Below is a small trained network, with its code and all its weights. Each question gives an input and a target symbol and asks what happens when units are switched off, that is, made to give their printed mean instead of their output.

import numpy as np


def w(rows, s, z=0):
    codes = np.array(rows[::2]) - 128.0
    scale = np.full(codes.shape[1], s)
    scale[-1] = z or s
    return codes * scale


def f(y):
    return np.maximum(y, 0)


def softmax(a):
    e = np.exp(a - a.max(-1, keepdims=True))
    return e / e.sum(-1, keepdims=True)


def log_softmax(a):
    a = a - a.max(-1, keepdims=True)
    return a - np.log(np.exp(a).sum(-1, keepdims=True))


def net(x, mask):
    ids = ['δεηλξφ'.index(c) for c in x.split()]
    T = len(ids)
    res = E[ids] + P[:T]
    u = 0
    for l in range(2):
        r = res
        for j in range(3):
            rows = slice(3 * j, 3 * j + 3)
            q, k, v = (r @ M[l][rows].T for M in (Q, K, V))
            z = softmax(np.where(np.tri(T) > 0, q @ k.T / 3**0.5, -1e9)) @ v
            o = O[l][rows]
            res = res + np.where(mask[u + j], z, o[:, -1]) @ o[:, :-1]
        u += 3
        y = f(res @ A[l][:, :-1].T + A[l][:, -1])
        res = res + np.where(mask[u : u + 4], y, B[l][:, -1]) @ B[l][:, :-1]
        u += 4
    return log_softmax(res[-1] @ U[:, :-1].T + U[:, -1])


Q, K, V, O, A, B = {}, {}, {}, {}, {}, {}
E = w([
[114,250,78],'δ',
[157,161,110],'ε',
[121,55,146],'η',
[147,171,211],'λ',
[22,179,226],'ξ',
[124,115,91],'φ',
],0.013)
P = w([
[201,107,51],'0',
[228,106,39],'1',
[133,97,97],'2',
[253,71,65],'3',
[155,135,75],'4',
[40,155,154],'5',
[149,86,105],'6',
[166,80,100],'7',
[85,114,160],'8',
[156,50,122],'9',
[35,147,210],'10',
],0.0069)
Q[0] = w([
[173,177,168],'L0H1',
[148,93,95],'L0H1',
[106,155,138],'L0H1',
[62,68,115],'L0H2',
[77,148,75],'L0H2',
[59,168,249],'L0H2',
[61,135,219],'L0H3',
[66,203,102],'L0H3',
[209,123,207],'L0H3',
],0.011)
K[0] = w([
[122,112,193],'L0H1',
[173,78,94],'L0H1',
[1,108,28],'L0H1',
[217,215,116],'L0H2',
[227,136,192],'L0H2',
[220,135,87],'L0H2',
[91,103,35],'L0H3',
[94,87,204],'L0H3',
[191,146,66],'L0H3',
],0.0077)
V[0] = w([
[111,100,131],'L0H1',
[96,73,124],'L0H1',
[118,18,82],'L0H1',
[179,156,128],'L0H2',
[5,81,127],'L0H2',
[111,186,78],'L0H2',
[141,174,190],'L0H3',
[188,139,41],'L0H3',
[129,118,164],'L0H3',
],0.011)
O[0] = w([
[143,179,83,108],'L0H1',
[78,114,79,81],'L0H1',
[113,173,4,24],'L0H1',
[254,80,153,184],'L0H2',
[70,195,156,2],'L0H2',
[121,203,228,121],'L0H2',
[34,150,182,179],'L0H3',
[168,220,162,143],'L0H3',
[149,102,114,137],'L0H3',
],0.007,0.0039)
A[0] = w([
[85,137,82,69],'L0N1',
[202,127,84,125],'L0N2',
[58,232,151,3],'L0N3',
[254,132,86,127],'L0N4',
],0.0076,0.0022)
B[0] = w([
[101,53,138,136],'L0N1',
[56,118,1,194],'L0N2',
[163,116,20,157],'L0N3',
[79,134,215,254],'L0N4',
],0.0068,0.0033)
Q[1] = w([
[231,245,190],'L1H1',
[70,109,192],'L1H1',
[120,174,3],'L1H1',
[255,64,80],'L1H2',
[32,92,66],'L1H2',
[54,235,203],'L1H2',
[157,193,100],'L1H3',
[136,26,78],'L1H3',
[109,58,135],'L1H3',
],0.0085)
K[1] = w([
[200,60,63],'L1H1',
[112,198,74],'L1H1',
[170,88,206],'L1H1',
[136,109,120],'L1H2',
[57,184,194],'L1H2',
[211,145,154],'L1H2',
[44,119,156],'L1H3',
[134,253,83],'L1H3',
[157,89,171],'L1H3',
],0.0062)
V[1] = w([
[190,202,154],'L1H1',
[47,15,200],'L1H1',
[2,174,180],'L1H1',
[72,25,133],'L1H2',
[128,139,155],'L1H2',
[128,218,152],'L1H2',
[114,115,69],'L1H3',
[74,170,10],'L1H3',
[108,205,99],'L1H3',
],0.0096)
O[1] = w([
[103,206,59,136],'L1H1',
[98,169,167,168],'L1H1',
[83,118,254,114],'L1H1',
[246,147,109,143],'L1H2',
[68,183,139,144],'L1H2',
[38,131,124,119],'L1H2',
[107,118,179,78],'L1H3',
[110,122,151,1],'L1H3',
[57,51,26,76],'L1H3',
],0.0072,0.0085)
A[1] = w([
[132,2,127,252],'L1N1',
[102,52,173,99],'L1N2',
[145,38,178,222],'L1N3',
[204,99,104,195],'L1N4',
],0.0097,0.0027)
B[1] = w([
[113,124,10,209],'L1N1',
[108,2,143,184],'L1N2',
[186,115,110,253],'L1N3',
[124,212,132,245],'L1N4',
],0.0079,0.0055)
U = w([
[58,188,104,93],'δ',
[147,143,102,8],'ε',
[240,35,64,14],'η',
[254,173,163,194],'λ',
[131,65,177,197],'ξ',
[117,133,61,142],'φ',
],0.0076,0.0014)

Each question gives the input, a string of symbols that net reads in full, and the target symbol t.
The units are the heads (3 rows each of Q, K, V and O) and the neurons (one row each of A and B). Each row of codes is followed by its name. A weight is (code - 128) times the scale printed after its matrix; where a second scale follows, it is the last column's (O, A, B and U).
mask holds one flag per unit, layer by layer, with each layer's heads first. A switched-off unit (its flag False) gives its mean, the last column of its rows in O or B, instead of its output. The means were averaged over made-up inputs and are rounded, as every weight is.
A unit's drop is (log p(t) with every unit on - log p(t) with that unit switched off) / (log p(t) with every unit on - log p(t) with every unit switched off).
The circuit of an input: a set's keep is (log p(t) with only the set's units on - log p(t) with every unit switched off) / (log p(t) with every unit on - log p(t) with every unit switched off). Starting from the 12 units with the biggest drops (on a tie, the unit counted first), units are removed one at a time, each time the one whose removal leaves the highest keep (on an exact tie, the one counted first), for as long as the keep stays at least 0.8.
circuit, biggest first: the units of the circuit, biggest drop first
k most important neurons: the k neurons with the biggest drops, biggest first
k most important neurons of layer l: the k neurons of layer l with the biggest drops, biggest first
which heads matter: for each layer, one digit per head in row order, 1 if its drop is at least 0.15 and else 0, layers parted by /
drop when u is switched off: that unit's drop, to one decimal
input δ δ η φ, target δ: which heads matter	011 / 010
input η η η ξ η φ, target η: circuit, biggest first	L1H1, L1H2, L0H3
input ξ η λ λ ξ, target ξ: circuit, biggest first	L1H1, L0H2, L0H3
input φ η ξ φ, target φ: most important neuron of layer 1	L1N1
input η η ξ ξ, target η: circuit, biggest first	L0H1, L1H1, L0H3, L0N2
input ξ λ φ, target ξ: circuit, biggest first	L1H1, L0H2
input λ λ λ λ φ ξ φ η ξ, target λ: circuit, biggest first	L0H2, L1H3, L1H2, L0H1
input δ δ λ, target δ: which heads matter	001 / 110
input δ ξ λ ξ ξ λ δ η ε, target δ: circuit, biggest first	L0H2, L1H2
input ξ ξ λ ε δ ε λ η φ, target ξ: circuit, biggest first	L1H1, L0H2, L0H3
input λ λ η, target λ: circuit, biggest first	L1H3, L1H2, L1N4, L0H2
input φ ε ε δ λ λ ε, target φ: which heads matter	001 / 111
input ξ λ δ ξ λ, target ξ: which heads matter	011 / 110
input η λ φ λ ξ λ, target η: which heads matter	110 / 101
input λ λ λ ε λ η η λ λ φ η, target λ: which heads matter	110 / 111
input η λ λ η λ η δ ξ ξ, target η: which heads matter	111 / 100
input λ λ λ δ φ ξ, target λ: which heads matter	110 / 001
input η η λ, target η: 3 most important neurons	L0N2, L1N1, L1N3
input ξ λ φ λ ξ, target ξ: 2 most important neurons of layer 1	L1N2, L1N4
input λ λ λ λ η φ, target λ: which heads matter	010 / 011
input η δ η φ, target φ: which heads matter	101 / 001
input λ λ λ λ λ λ λ λ ξ η φ, target λ: which heads matter	110 / 011
input ξ λ λ, target ξ: most important neuron	L1N2
input η λ η λ λ λ λ ξ η, target η: most important neuron	L1N1
input φ δ λ η, target φ: drop when L0N4 is switched off	-0.1
input δ δ η λ φ, target δ: drop when L0N4 is switched off	0.2
input φ φ λ λ η, target φ: drop when L1H1 is switched off	0.3
input η η λ φ φ ε λ λ η δ η, target η: drop when L1H3 is switched off	0.2
